Below are the code and all the weights of a small trained network. Each question names an input and a class and asks about switching units off, where a switched-off unit gives its printed mean instead of its output.

import numpy as np


def w(rows, s, z=0):
    codes = np.array(rows[::2]) - 128.0
    scale = np.full(codes.shape[1], s)
    scale[-1] = z or s
    return codes * scale


def norm(h):
    return h / np.sqrt((h * h).mean(-1, keepdims=True) + 1e-5)


def f(y):
    return y / 2 * (1 + np.tanh(0.7978845608 * (y + 0.044715 * y**3)))


def log_softmax(a):
    a = a - a.max(-1, keepdims=True)
    return a - np.log(np.exp(a).sum(-1, keepdims=True))


def net(x, mask):
    res = np.array(x, float).reshape(1, 5) / 4 @ E
    u = 0
    for l in range(3):
        y = f(norm(res) @ A[l][:, :-1].T + A[l][:, -1])
        res = res + np.where(mask[u : u + 11], y, B[l][:, -1]) @ B[l][:, :-1]
        u += 11
    return log_softmax(norm(res)[-1] @ U[:, :-1].T + U[:, -1])


A, B = {}, {}
E = w([
[98,4,163,169,162,129,130,155,132,92],'x0',
[198,147,82,187,107,118,155,31,145,43],'x1',
[106,166,118,69,60,136,124,217,119,51],'x2',
[145,215,88,171,227,135,123,174,113,21],'x3',
[120,183,134,212,71,137,119,133,135,182],'x4',
],0.0019)
A[0] = w([
[147,118,122,124,149,120,127,66,129,139,81],'0.n0',
[153,222,113,125,96,117,133,103,120,1,2],'0.n1',
[118,158,125,76,129,142,138,149,128,157,87],'0.n2',
[133,184,120,217,156,136,122,158,118,100,51],'0.n3',
[127,95,124,121,114,124,141,99,126,162,113],'0.n4',
[139,92,133,137,77,105,135,142,129,148,64],'0.n5',
[126,73,133,97,45,123,126,139,122,172,57],'0.n6',
[118,70,135,103,166,113,112,169,141,62,48],'0.n7',
[110,201,136,58,109,133,130,188,121,126,54],'0.n8',
[126,105,122,126,169,120,129,56,129,150,50],'0.n9',
[120,68,125,98,160,129,127,170,127,55,57],'0.n10',
],0.0073,0.0019)
B[0] = w([
[134,67,145,166,187,147,130,170,126,185,152],'0.n0',
[107,152,64,157,151,255,55,164,218,112,253],'0.n1',
[137,114,124,121,101,107,101,166,136,153,152],'0.n2',
[98,175,190,187,123,84,164,128,168,132,214],'0.n3',
[145,120,148,135,89,141,119,99,135,156,154],'0.n4',
[105,169,159,89,129,170,132,116,134,164,145],'0.n5',
[67,135,148,143,80,128,109,142,147,115,201],'0.n6',
[149,150,137,136,91,161,182,148,61,110,189],'0.n7',
[179,110,108,117,168,84,116,172,112,181,203],'0.n8',
[205,160,126,151,124,152,122,103,98,151,162],'0.n9',
[117,100,142,128,151,166,195,153,82,124,194],'0.n10',
],0.0096,0.0048)
A[1] = w([
[119,158,68,94,184,157,74,102,173,57,2],'1.n0',
[135,170,54,130,94,154,145,110,145,119,61],'1.n1',
[90,115,130,61,74,91,101,32,127,114,57],'1.n2',
[179,128,83,152,167,109,140,152,104,117,108],'1.n3',
[127,130,75,146,151,137,102,110,164,71,57],'1.n4',
[130,108,118,93,132,139,199,120,61,57,29],'1.n5',
[193,95,113,97,149,101,120,2,107,123,46],'1.n6',
[118,141,95,110,130,114,148,99,134,108,99],'1.n7',
[111,155,121,137,157,69,99,83,126,79,109],'1.n8',
[120,101,127,99,149,134,186,119,50,51,31],'1.n9',
[147,125,72,35,148,14,100,147,108,123,17],'1.n10',
],0.0088,0.00091)
B[1] = w([
[113,152,95,147,142,217,128,150,217,145,253],'1.n0',
[107,118,143,144,198,135,114,172,146,136,172],'1.n1',
[27,91,153,128,109,148,105,136,123,121,166],'1.n2',
[71,133,150,109,39,152,113,117,123,135,196],'1.n3',
[123,153,65,77,139,169,118,131,167,96,206],'1.n4',
[124,118,126,113,132,132,221,164,35,105,228],'1.n5',
[210,88,158,175,188,135,95,81,108,136,157],'1.n6',
[132,140,167,163,96,115,132,143,162,134,87],'1.n7',
[128,152,156,118,93,110,177,106,152,116,109],'1.n8',
[134,130,130,95,117,154,219,158,36,83,230],'1.n9',
[220,164,99,71,118,1,84,178,125,164,188],'1.n10',
],0.0097,0.0031)
A[2] = w([
[159,140,122,63,127,121,111,61,148,37,82],'2.n0',
[132,148,133,102,92,126,144,110,163,70,9],'2.n1',
[138,140,69,187,168,66,154,123,132,73,66],'2.n2',
[118,132,73,65,108,128,122,83,141,71,84],'2.n3',
[85,194,161,161,130,2,174,57,196,16,15],'2.n4',
[87,127,96,102,120,56,165,63,143,85,69],'2.n5',
[155,68,194,90,97,43,181,106,138,96,13],'2.n6',
[146,127,126,90,60,84,175,51,110,134,56],'2.n7',
[111,117,128,98,102,108,152,109,173,64,49],'2.n8',
[191,102,98,146,191,76,142,125,131,30,74],'2.n9',
[52,65,141,68,64,101,120,57,194,99,2],'2.n10',
],0.0059,0.00091)
B[2] = w([
[122,147,169,185,107,162,104,177,99,182,1],'2.n0',
[102,132,142,127,185,147,142,128,104,248,63],'2.n1',
[89,106,127,68,161,119,153,118,145,144,130],'2.n2',
[134,145,186,207,106,150,110,178,117,172,54],'2.n3',
[96,147,151,138,152,61,172,90,147,116,228],'2.n4',
[139,139,163,207,92,144,132,143,144,170,33],'2.n5',
[127,171,105,166,166,175,114,149,141,174,184],'2.n6',
[105,92,141,138,175,136,78,149,144,67,144],'2.n7',
[146,147,150,180,111,146,135,145,124,220,60],'2.n8',
[94,105,154,118,66,160,113,144,146,155,104],'2.n9',
[99,126,119,109,89,123,121,72,125,113,242],'2.n10',
],0.011,0.001)
U = w([
[113,179,61,157,189,243,104,182,247,107,207],'0',
[237,67,163,179,170,138,88,45,102,166,97],'1',
[192,149,104,64,112,2,71,205,120,170,123],'2',
[83,188,183,180,179,24,208,90,187,118,8],'3',
[129,109,145,111,131,171,252,182,3,73,170],'4',
[14,80,167,95,29,139,67,80,133,144,140],'5',
],0.0077,0.0014)

Each question gives the input, the list of numbers given to net, and the class t.
The units are the neurons (one row each of A and B). Each row of codes is followed by its name. A weight is (code - 128) times the scale printed after its matrix; where a second scale follows, it is the last column's (A, B and U).
mask holds one flag per neuron, layer by layer. A switched-off neuron (its flag False) gives its mean, the last column of its row in B, instead of its output. The means were averaged over made-up inputs and are rounded, as every weight is.
A unit's drop is (log p(t) with every unit on - log p(t) with that unit switched off) / (log p(t) with every unit on - log p(t) with every unit switched off).
The circuit of an input: a set's keep is (log p(t) with only the set's units on - log p(t) with every unit switched off) / (log p(t) with every unit on - log p(t) with every unit switched off). Starting from the 12 units with the biggest drops (on a tie, the unit counted first), units are removed one at a time, each time the one whose removal leaves the highest keep (on an exact tie, the one counted first), for as long as the keep stays at least 0.8.
units of the circuit, in order: the units of the circuit, biggest drop first
unit that matters most: the unit with the biggest drop
top k neurons: the k neurons with the biggest drops, biggest first
top k neurons in layer l: the k neurons of layer l with the biggest drops, biggest first
drop of u: that unit's drop, to one decimal
input [1,-4,-8,-8,-6], class 5: units of the circuit, in order	(0.n6 0.n8 2.n10)
input [2,0,-7,-8,-3], class 1: unit that matters most	0.n9
input [8,6,-8,4,5], class 3: units of the circuit, in order	(0.n3 0.n1)
input [3,-7,2,-2,7], class 5: top 2 neurons	(0.n6 0.n1)
input [6,3,-7,3,0], class 1: units of the circuit, in order	(0.n1 0.n9 1.n6)
input [-7,-2,-4,-1,1], class 2: top 3 neurons	(0.n1 0.n2 1.n10)
input [7,4,-5,-6,-7], class 1: top 3 neurons in layer 0	(0.n9 0.n4 0.n0)
input [-5,0,2,-4,1], class 2: top 2 neurons in layer 0	(0.n8 0.n1)
input [-7,0,7,-4,1], class 2: top 2 neurons	(0.n8 1.n10)
input [7,8,-3,4,7], class 3: top 3 neurons	(0.n3 2.n4 1.n8)
input [-6,-4,4,-8,7], class 5: top 3 neurons	(0.n6 1.n2 0.n5)
input [1,-4,-1,-4,-5], class 5: top 2 neurons in layer 0	(0.n6 0.n4)
input [-1,-6,0,3,-5], class 4: top 2 neurons	(0.n10 0.n7)
input [8,-8,3,-1,8], class 5: unit that matters most	0.n1
input [-4,-8,-7,5,-7], class 2: top 3 neurons	(0.n1 1.n10 0.n2)
input [-4,0,-4,6,7], class 3: top 3 neurons	(0.n3 2.n4 1.n8)
input [-7,-8,-8,-3,-8], class 1: top 4 neurons in layer 0	(0.n9 0.n4 0.n1 0.n8)
input [2,-5,-7,-5,-4], class 5: top 3 neurons	(0.n6 0.n8 1.n2)
input [4,2,-1,0,3], class 3: top 2 neurons in layer 0	(0.n1 0.n3)
input [5,1,-2,-8,-2], class 5: top neuron	(0.n6)
input [5,-6,3,7,8], class 3: drop of 0.n3	0.9
input [-7,8,-5,-8,3], class 1: drop of 0.n1	0.1
input [-7,-4,5,1,-4], class 2: drop of 0.n8	0.8
input [-6,4,-7,-7,7], class 1: drop of 0.n1	0.2
